Here is a tiny trained network, its code and every weight. The questions are about switching its units off for an input and a class, where a switched-off unit gives its printed mean instead of its output.

import numpy as np


def w(rows, s, z=0):
    codes = np.array(rows[::2]) - 128.0
    scale = np.full(codes.shape[1], s)
    scale[-1] = z or s
    return codes * scale


def f(y):
    return np.maximum(y, 0)


def log_softmax(a):
    a = a - a.max(-1, keepdims=True)
    return a - np.log(np.exp(a).sum(-1, keepdims=True))


def net(x, mask):
    res = np.array(x, float).reshape(1, 7) / 4 @ E
    y = f(res @ A[0][:, :-1].T + A[0][:, -1])
    res = res + np.where(mask, y, B[0][:, -1]) @ B[0][:, :-1]
    return log_softmax(res[-1] @ U[:, :-1].T + U[:, -1])


A, B = {}, {}
E = w([
[133,129,135,144,120],'x0',
[134,126,130,124,131],'x1',
[89,220,225,131,218],'x2',
[132,127,129,125,130],'x3',
[34,7,225,119,118],'x4',
[131,128,131,134,125],'x5',
[144,63,93,231,254],'x6',
],0.0084)
A[0] = w([
[179,84,126,147,192,96],'n0',
[19,61,194,107,113,45],'n1',
[124,141,143,81,115,78],'n2',
[160,72,61,132,105,168],'n3',
[106,106,220,131,144,76],'n4',
[147,174,90,143,131,43],'n5',
[111,77,127,145,170,119],'n6',
[146,94,110,165,183,128],'n7',
[204,247,51,155,134,59],'n8',
[163,133,154,110,70,115],'n9',
[104,32,219,132,110,5],'n10',
[83,150,141,130,187,156],'n11',
[139,172,172,94,87,137],'n12',
[108,73,142,152,156,103],'n13',
[54,98,180,107,138,69],'n14',
[130,85,88,130,175,135],'n15',
[132,125,173,85,79,71],'n16',
[124,162,156,150,145,151],'n17',
[100,172,175,163,206,173],'n18',
[126,64,144,138,103,60],'n19',
[131,208,145,118,190,130],'n20',
[135,160,179,64,60,101],'n21',
[116,169,152,142,153,142],'n22',
[120,155,225,150,164,151],'n23',
[112,117,98,120,112,102],'n24',
[113,189,204,122,166,179],'n25',
[103,86,142,126,153,79],'n26',
[144,87,93,141,98,165],'n27',
[127,169,183,153,132,164],'n28',
[156,68,75,149,68,161],'n29',
[161,146,50,114,187,60],'n30',
[165,94,133,208,223,98],'n31',
[135,95,91,149,91,150],'n32',
],0.013,0.002)
B[0] = w([
[64,178,110,170,30,193],'n0',
[211,163,159,149,147,252],'n1',
[84,132,170,123,107,158],'n2',
[115,17,67,68,127,210],'n3',
[194,136,98,147,178,199],'n4',
[235,141,190,209,203,171],'n5',
[105,178,163,150,105,189],'n6',
[11,191,164,152,18,196],'n7',
[215,111,237,233,167,250],'n8',
[88,142,107,138,107,169],'n9',
[249,132,204,203,170,241],'n10',
[123,98,133,78,96,176],'n11',
[37,129,135,184,96,183],'n12',
[146,176,152,183,90,191],'n13',
[187,124,156,139,128,206],'n14',
[69,162,128,122,97,186],'n15',
[78,192,162,158,51,177],'n16',
[120,59,77,88,161,158],'n17',
[68,68,88,89,151,203],'n18',
[185,103,136,157,187,184],'n19',
[171,96,67,47,196,187],'n20',
[31,206,184,149,9,204],'n21',
[141,72,74,39,158,162],'n22',
[158,41,53,19,144,199],'n23',
[110,85,100,115,127,149],'n24',
[94,54,79,47,130,198],'n25',
[166,179,133,184,174,175],'n26',
[100,60,37,39,177,185],'n27',
[104,74,88,54,108,168],'n28',
[120,44,37,41,137,216],'n29',
[170,158,190,189,132,191],'n30',
[3,197,163,158,39,233],'n31',
[103,98,10,68,197,181],'n32',
],0.006,0.013)
U = w([
[105,35,53,63,137,255],'0',
[5,237,139,170,47,142],'1',
[237,153,155,196,157,11],'2',
],0.012,0.00031)

Each question gives the input, the list of numbers given to net, and the class t.
The units are the neurons (one row each of A and B). Each row of codes is followed by its name. A weight is (code - 128) times the scale printed after its matrix; where a second scale follows, it is the last column's (A, B and U).
mask holds one flag per neuron, in row order. A switched-off neuron (its flag False) gives its mean, the last column of its row in B, instead of its output. The means were averaged over made-up inputs and are rounded, as every weight is.
A unit's drop is (log p(t) with every unit on - log p(t) with that unit switched off) / (log p(t) with every unit on - log p(t) with every unit switched off).
The circuit of an input: a set's keep is (log p(t) with only the set's units on - log p(t) with every unit switched off) / (log p(t) with every unit on - log p(t) with every unit switched off). Starting from the 12 units with the biggest drops (on a tie, the unit counted first), units are removed one at a time, each time the one whose removal leaves the highest keep (on an exact tie, the one counted first), for as long as the keep stays at least 0.8.
circuit, biggest first: the units of the circuit, biggest drop first
k most important neurons: the k neurons with the biggest drops, biggest first
drop when u is switched off: that unit's drop, to one decimal
input [0,-3,6,-7,4,6,6], class 0: 4 most important neurons : (n23 n18 n21 n25)
input [6,-2,7,3,5,2,-6], class 0: circuit, biggest first : (n23)
input [8,-3,2,2,-1,-6,-2], class 0: 3 most important neurons : (n31 n7 n0)
input [-2,-4,7,6,7,7,-2], class 0: 2 most important neurons : (n23 n25)
input [-8,6,2,8,-8,0,8], class 1: 4 most important neurons : (n31 n7 n0 n10)
input [-6,-1,4,1,5,1,1], class 2: 4 most important neurons : (n10 n1 n29 n3)
input [-4,-3,-5,-3,6,1,2], class 2: 2 most important neurons : (n10 n1)
input [-7,0,6,-7,8,0,0], class 2: 2 most important neurons : (n10 n1)
input [5,2,2,1,-5,7,5], class 1: 2 most important neurons : (n31 n10)
input [-4,8,-6,-3,-4,-7,8], class 1: 2 most important neurons : (n31 n7)
input [0,-3,-1,1,2,-3,0], class 2: drop when n29 is switched off : 0.2
input [1,-8,-6,2,7,4,6], class 2: drop when n13 is switched off : 0.3
